A = array([ 1.36,  1.75, -1.39,  0.51,  0.22,  0.69,  1.16])
A[0] => 1.36
A[-5] => -1.39
A[-6] => 1.75
A[-3] => 0.22

grid =
[[ 38 -26 -16 -11  -5  -4   0  35  19  12  -9   9]
 [-13  -6 -21  26  18  -1  19  29   2  11   2  16]
 [-12  -1  -5  38   0  -6  44  23 -18  42 -31   3]]
grid[0,0] => 38
grid[:, 2] => [-16, -21, -5]
grid[1,1] => -6
grid[0,5] => -4
grid[:, 5] => [-4, -1, -6]
grid[2] => [-12, -1, -5, 38, 0, -6, 44, 23, -18, 42, -31, 3]
grid[:, 4] => [-5, 18, 0]
grid[0,11] => 9
grid[1,5] => -1
grid[1,7] => 29
grid[0,3] => -11
grid[0,2] => -16
grid[1] => [-13, -6, -21, 26, 18, -1, 19, 29, 2, 11, 2, 16]
grid[0,4] => -5

W =
array([[  3.287,  -2.229,  18.449,  14.486,  -4.888,  -7.172,  -5.368,
          7.807],
       [ -0.462,   4.684,   5.243,  -7.990,  -4.455,  19.009,   8.143,
         -3.586],
       [ -5.118,   7.224,  -5.197,   2.002,   1.089,  -5.786,  11.098,
         -4.083],
       [ 17.054,   1.015,  25.843,  -4.070,   7.364,   8.764,  12.171,
         10.852],
       [ 14.945,  -3.504,   3.167,  17.313,   6.767, -14.318,   9.303,
         12.095],
       [ -3.548,  18.251,  -9.033,   9.229,  -7.463,  24.805, -12.024,
          8.517],
       [  5.829,  14.144,   6.363,  -5.119,   3.301,  13.934,   3.138,
          7.532]])
W[0,0] = 3.287
W[5,5] = 24.805
W[:, 7] = [7.807, -3.586, -4.083, 10.852, 12.095, 8.517, 7.532]
W[2,0] = -5.118
W[1,2] = 5.243
W[:, 5] = [-7.172, 19.009, -5.786, 8.764, -14.318, 24.805, 13.934]
W[0] = [3.287, -2.229, 18.449, 14.486, -4.888, -7.172, -5.368, 7.807]
W[2,4] = 1.089
W[5,4] = -7.463
W[0,5] = -7.172
W[5,7] = 8.517
W[4,4] = 6.767
W[5,6] = -12.024
W[6,0] = 5.829
W[3] = [17.054, 1.015, 25.843, -4.070, 7.364, 8.764, 12.171, 10.852]
W[:, 6] = [-5.368, 8.143, 11.098, 12.171, 9.303, -12.024, 3.138]
W[3,4] = 7.364
W[0,4] = -4.888
W[:, 2] = [18.449, 5.243, -5.197, 25.843, 3.167, -9.033, 6.363]
W[4,5] = -14.318
W[3,7] = 10.852
W[5] = [-3.548, 18.251, -9.033, 9.229, -7.463, 24.805, -12.024, 8.517]
W[1,5] = 19.009
W[2,5] = -5.786
W[6,1] = 14.144
W[2,1] = 7.224
W[6,6] = 3.138
W[3,1] = 1.015
W[6,4] = 3.301

m =
[[597 375 414 445 338 452 388 388 560 354 207]
 [437 375 407 445 338 414 418 559 476 371 372]
 [453 417 407 443 397 429 355 496 616 434 347]
 [572 424 407 445 565 522 431 455 786 359 331]
 [407 420 410 445 548 438 437 513 616 336 373]
 [598 417 407 445 372 516 381 433 616 371 207]
 [407 417 416 417 571 408 355 508 782 336 331]
 [437 417 407 417 397 438 418 557 476 371 331]
 [437 407 407 451 397 408 449 388 683 445 215]]
m[0,0]: 597
m[:, 3]: [445, 445, 443, 445, 445, 445, 417, 417, 451]
m[1,2]: 407
m[4]: [407, 420, 410, 445, 548, 438, 437, 513, 616, 336, 373]
m[2,2]: 407
m[2,8]: 616
m[5,9]: 371
m[8,6]: 449
m[7,5]: 438
m[:, 1]: [375, 375, 417, 424, 420, 417, 417, 417, 407]
m[4,1]: 420
m[:, 2]: [414, 407, 407, 407, 410, 407, 416, 407, 407]
m[8,1]: 407
m[2,9]: 434
m[1,3]: 445
m[0,5]: 452
m[6,3]: 417
m[:, 10]: [207, 372, 347, 331, 373, 207, 331, 331, 215]
m[2,5]: 429
m[7,9]: 371
m[8,0]: 437
m[0,1]: 375
m[7,1]: 417
m[8,9]: 445
m[8,4]: 397
m[:, 9]: [354, 371, 434, 359, 336, 371, 336, 371, 445]
m[5,6]: 381
m[8,8]: 683
m[4,7]: 513
m[5,3]: 445
m[7,4]: 397
m[6]: [407, 417, 416, 417, 571, 408, 355, 508, 782, 336, 331]
m[3]: [572, 424, 407, 445, 565, 522, 431, 455, 786, 359, 331]
m[4,6]: 437

arr =
[[624, 565, 512, 454, 635],
 [646, 432, 534, 796, 423],
 [464, 746, 474, 103, 566],
 [640, 481, 528, 715, 498],
 [587, 441, 451, 487, 564],
 [406, 495, 445, 386, 481],
 [593, 686, 484, 73, 751],
 [591, 396, 445, 540, 565],
 [765, 378, 308, 572, 700],
 [694, 386, 426, 748, 376],
 [456, 467, 441, 467, 449]]
arr[0, 0]	624
arr[2, 3]	103
arr[3, 2]	528
arr[3]	[640, 481, 528, 715, 498]
arr[4, 2]	451
arr[6, 1]	686
arr[9]	[694, 386, 426, 748, 376]
arr[7, 2]	445
arr[:, 1]	[565, 432, 746, 481, 441, 495, 686, 396, 378, 386, 467]
arr[0]	[624, 565, 512, 454, 635]
arr[8, 1]	378
arr[3, 3]	715
arr[9, 0]	694
arr[5, 3]	386
arr[6, 2]	484
arr[:, 3]	[454, 796, 103, 715, 487, 386, 73, 540, 572, 748, 467]
arr[2, 1]	746
arr[0, 4]	635
arr[7, 3]	540
arr[:, 0]	[624, 646, 464, 640, 587, 406, 593, 591, 765, 694, 456]
arr[5, 2]	445
arr[10, 2]	441
arr[6, 3]	73
arr[4, 3]	487
arr[2]	[464, 746, 474, 103, 566]
arr[1, 3]	796
arr[2, 4]	566
arr[6, 0]	593
arr[10, 1]	467

X =
299,658,586,914,408
645,659,925,588,640
392,783,723,803,567
245,605,594,914,443
359,928,628,875,459
577,885,834,636,640
Indices start at 0.
row 0 col 0 = 299
row 3 col 4 = 443
row 2 col 4 = 567
row 4 col 0 = 359
row 3 col 2 = 594
row 2 col 1 = 783
row 5 col 3 = 636
row 0 col 3 = 914
row 4 col 3 = 875
